Below are the code and all the weights of a small trained network. Each question names an input and a target symbol and asks about switching units off, where a switched-off unit gives its printed mean instead of its output.

import numpy as np


def w(rows, s, z=0):
    codes = np.array(rows[::2]) - 128.0
    scale = np.full(codes.shape[1], s)
    scale[-1] = z or s
    return codes * scale


def f(y):
    return y / 2 * (1 + np.tanh(0.7978845608 * (y + 0.044715 * y**3)))


def softmax(a):
    e = np.exp(a - a.max(-1, keepdims=True))
    return e / e.sum(-1, keepdims=True)


def log_softmax(a):
    a = a - a.max(-1, keepdims=True)
    return a - np.log(np.exp(a).sum(-1, keepdims=True))


def net(x, mask):
    ids = ['ΓΔΘΦαβζηλμπστψ'.index(c) for c in x.split()]
    T = len(ids)
    res = E[ids] + P[:T]
    u = 0
    for l in range(2):
        q, k, v = (res @ M[l].T for M in (Q, K, V))
        z = softmax(np.where(np.tri(T) > 0, q @ k.T / 2**0.5, -1e9)) @ v
        res = res + np.where(mask[u], z, O[l][:, -1]) @ O[l][:, :-1]
        u += 1
        y = f(res @ A[l][:, :-1].T + A[l][:, -1])
        res = res + np.where(mask[u : u + 4], y, B[l][:, -1]) @ B[l][:, :-1]
        u += 4
    return log_softmax(res[-1] @ U[:, :-1].T + U[:, -1])


Q, K, V, O, A, B = {}, {}, {}, {}, {}, {}
E = w([
[158,104,101],'Γ',
[95,122,182],'Δ',
[82,132,104],'Θ',
[170,87,93],'Φ',
[116,203,107],'α',
[156,149,4],'β',
[124,68,49],'ζ',
[242,26,187],'η',
[125,90,73],'λ',
[103,195,100],'μ',
[135,89,85],'π',
[139,152,139],'σ',
[28,86,128],'τ',
[108,176,115],'ψ',
],0.015)
P = w([
[7,122,48],'0',
[41,197,76],'1',
[67,214,78],'2',
[189,247,157],'3',
[177,220,135],'4',
[161,193,134],'5',
[159,215,134],'6',
[167,209,119],'7',
[157,180,129],'8',
[164,187,118],'9',
[139,128,64],'10',
],0.0016)
Q[0] = w([
[89,253,197],'0.h0',
[80,163,223],'0.h0',
],0.0066)
K[0] = w([
[107,217,13],'0.h0',
[38,126,2],'0.h0',
],0.0068)
V[0] = w([
[230,145,193],'0.h0',
[255,169,214],'0.h0',
],0.0054)
O[0] = w([
[253,103,172,46],'0.h0',
[236,188,168,7],'0.h0',
],0.0063,0.0015)
A[0] = w([
[33,120,241,98],'0.n0',
[184,111,253,2],'0.n1',
[92,235,245,212],'0.n2',
[161,89,10,94],'0.n3',
],0.0066,0.0068)
B[0] = w([
[108,7,205,126],'0.n0',
[192,162,29,122],'0.n1',
[3,157,239,189],'0.n2',
[209,81,157,254],'0.n3',
],0.0066,0.0028)
Q[1] = w([
[209,30,206],'1.h0',
[3,156,219],'1.h0',
],0.0056)
K[1] = w([
[127,128,187],'1.h0',
[3,35,182],'1.h0',
],0.0037)
V[1] = w([
[93,62,232],'1.h0',
[149,221,2],'1.h0',
],0.0053)
O[1] = w([
[58,66,192,28],'1.h0',
[135,253,69,252],'1.h0',
],0.0068,0.0023)
A[1] = w([
[245,27,164,127],'1.n0',
[224,204,218,153],'1.n1',
[123,128,241,6],'1.n2',
[126,1,174,3],'1.n3',
],0.0059,0.0054)
B[1] = w([
[153,163,207,254],'1.n0',
[58,148,50,219],'1.n1',
[254,158,205,120],'1.n2',
[223,120,53,160],'1.n3',
],0.0076,0.0014)
U = w([
[185,89,118,134],'Γ',
[158,87,206,222],'Δ',
[176,94,116,83],'Θ',
[172,109,132,37],'Φ',
[160,124,131,25],'α',
[172,217,50,116],'β',
[134,91,81,61],'ζ',
[245,153,198,119],'η',
[149,127,112,39],'λ',
[168,119,121,45],'μ',
[109,154,137,197],'π',
[62,198,167,222],'σ',
[111,48,128,84],'τ',
[175,101,127,2],'ψ',
],0.011,0.0061)

Each question gives the input, a string of symbols that net reads in full, and the target symbol t.
The units are the heads (2 rows each of Q, K, V and O) and the neurons (one row each of A and B). Each row of codes is followed by its name. A weight is (code - 128) times the scale printed after its matrix; where a second scale follows, it is the last column's (O, A, B and U).
mask holds one flag per unit, layer by layer, with each layer's heads first. A switched-off unit (its flag False) gives its mean, the last column of its rows in O or B, instead of its output. The means were averaged over made-up inputs and are rounded, as every weight is.
A unit's drop is (log p(t) with every unit on - log p(t) with that unit switched off) / (log p(t) with every unit on - log p(t) with every unit switched off).
The circuit of an input: a set's keep is (log p(t) with only the set's units on - log p(t) with every unit switched off) / (log p(t) with every unit on - log p(t) with every unit switched off). Starting from all 10 units, units are removed one at a time, each time the one whose removal leaves the highest keep (on an exact tie, the one counted first), for as long as the keep stays at least 0.8.
units of the circuit, in order: the units of the circuit, biggest drop first
k most important neurons: the k neurons with the biggest drops, biggest first
k most important neurons of layer l: the k neurons of layer l with the biggest drops, biggest first
drop of u: that unit's drop, to one decimal
input β λ π β β σ λ, target β: units of the circuit, in order : [1.h0; 0.n2]
input β β α β π, target β: units of the circuit, in order : [1.h0]
input Θ β ζ τ, target τ: units of the circuit, in order : [0.n0; 1.h0; 0.h0]
input τ ζ β Θ β Δ β β β ζ, target β: units of the circuit, in order : [1.h0; 0.n2]
input η β Φ β Φ, target β: units of the circuit, in order : [1.h0; 1.n1; 0.n2; 0.h0]
input ζ β λ β η α β β ζ, target β: 3 most important neurons : [1.n1; 0.n2; 0.n0]
input λ Θ Δ, target Δ: units of the circuit, in order : [1.h0; 0.n0; 0.n2]
input μ Γ η Φ, target η: 2 most important neurons : [1.n0; 0.n2]
input β ζ β σ Θ ζ η μ σ β Δ, target Δ: 2 most important neurons of layer 1 : [1.n2; 1.n1]
input β ζ η σ, target σ: drop of 0.n0 : 0.0
input ζ β π π Δ ζ η β Δ Γ η, target η: drop of 1.n0 : 1.1
input ζ η η, target η: drop of 0.n1 : -0.1
input β ζ β Γ, target β: drop of 0.n2 : 0.3
input Θ ζ ζ σ, target σ: most important neuron of layer 1 : [1.n3]
